Below are the code and all the weights of a small trained network. Each question names an input and a class and asks about switching units off, where a switched-off unit gives its printed mean instead of its output.

import numpy as np


def w(rows, s, z=0):
    codes = np.array(rows[::2]) - 128.0
    scale = np.full(codes.shape[1], s)
    scale[-1] = z or s
    return codes * scale


def f(y):
    return np.maximum(y, 0)


def log_softmax(a):
    a = a - a.max(-1, keepdims=True)
    return a - np.log(np.exp(a).sum(-1, keepdims=True))


def net(x, mask):
    res = np.array(x, float).reshape(1, 3) / 4 @ E
    y = f(res @ A[0][:, :-1].T + A[0][:, -1])
    res = res + np.where(mask, y, B[0][:, -1]) @ B[0][:, :-1]
    return log_softmax(res[-1] @ U[:, :-1].T + U[:, -1])


A, B = {}, {}
E = w([
[148,245,51,250,171,83,99,158],'x0',
[184,157,192,135,106,199,214,86],'x1',
[21,83,102,115,196,183,101,41],'x2',
],0.011)
A[0] = w([
[71,159,59,158,221,152,53,40,141],'N0',
[170,154,122,137,123,42,100,248,177],'N1',
[134,156,152,189,110,167,200,137,254],'N2',
[214,149,154,142,63,135,160,156,141],'N3',
[96,67,142,77,131,165,117,87,217],'N4',
[179,206,73,185,171,120,104,160,154],'N5',
[89,116,169,101,125,210,189,79,109],'N6',
[66,147,101,141,160,78,92,94,161],'N7',
[94,59,112,113,105,130,75,155,164],'N8',
[160,147,174,122,53,128,133,141,150],'N9',
],0.012,0.0068)
B[0] = w([
[71,74,205,189,65,106,88,202,254],'N0',
[116,208,45,81,105,163,98,221,235],'N1',
[136,192,162,121,173,48,128,2,213],'N2',
[201,189,163,78,86,57,12,60,213],'N3',
[134,81,160,94,57,176,187,92,242],'N4',
[119,197,119,186,245,76,67,30,242],'N5',
[107,173,23,52,175,225,179,99,223],'N6',
[43,79,71,146,96,109,100,141,202],'N7',
[115,79,139,100,102,186,191,168,189],'N8',
[193,139,195,111,104,120,104,201,191],'N9',
],0.009,0.016)
U = w([
[105,48,249,124,2,83,146,196,88],'0',
[218,169,175,87,115,32,116,83,149],'1',
[76,133,59,51,48,146,157,226,22],'2',
[74,130,106,225,234,66,121,118,149],'3',
[145,77,147,70,129,143,255,47,253],'4',
],0.0092,0.0021)

Each question gives the input, the list of numbers given to net, and the class t.
The units are the neurons (one row each of A and B). Each row of codes is followed by its name. A weight is (code - 128) times the scale printed after its matrix; where a second scale follows, it is the last column's (A, B and U).
mask holds one flag per neuron, in row order. A switched-off neuron (its flag False) gives its mean, the last column of its row in B, instead of its output. The means were averaged over made-up inputs and are rounded, as every weight is.
A unit's drop is (log p(t) with every unit on - log p(t) with that unit switched off) / (log p(t) with every unit on - log p(t) with every unit switched off).
The circuit of an input: a set's keep is (log p(t) with only the set's units on - log p(t) with every unit switched off) / (log p(t) with every unit on - log p(t) with every unit switched off). Starting from all 10 units, units are removed one at a time, each time the one whose removal leaves the highest keep (on an exact tie, the one counted first), for as long as the keep stays at least 0.8.
circuit, biggest first: the units of the circuit, biggest drop first
k most important neurons: the k neurons with the biggest drops, biggest first
drop when u is switched off: that unit's drop, to one decimal
input [-5,5,-3], class 1: circuit, biggest first => N3
input [2,4,2], class 3: 4 most important neurons => N4, N3, N9, N8
input [-4,-3,6], class 0: 3 most important neurons => N0, N1, N4
input [2,0,5], class 0: 2 most important neurons => N0, N5
input [-6,1,-4], class 1: 3 most important neurons => N0, N3, N9
input [-2,-2,5], class 0: 2 most important neurons => N1, N0
input [-8,5,-3], class 4: 2 most important neurons => N6, N4
input [-5,-5,7], class 0: 2 most important neurons => N0, N1
input [-3,-3,-6], class 2: 2 most important neurons => N1, N5
input [7,-4,-7], class 3: 2 most important neurons => N5, N4
input [-5,1,-4], class 1: 3 most important neurons => N0, N3, N7
input [-8,-3,-2], class 4: 2 most important neurons => N0, N1
input [4,-2,-3], class 3: 2 most important neurons => N5, N4
input [-2,-3,5], class 0: circuit, biggest first => N0
input [-1,-8,3], class 0: drop when N6 is switched off => 0.1
input [4,-8,5], class 0: drop when N0 is switched off => 1.4
input [-1,-1,7], class 0: drop when N0 is switched off => 0.9
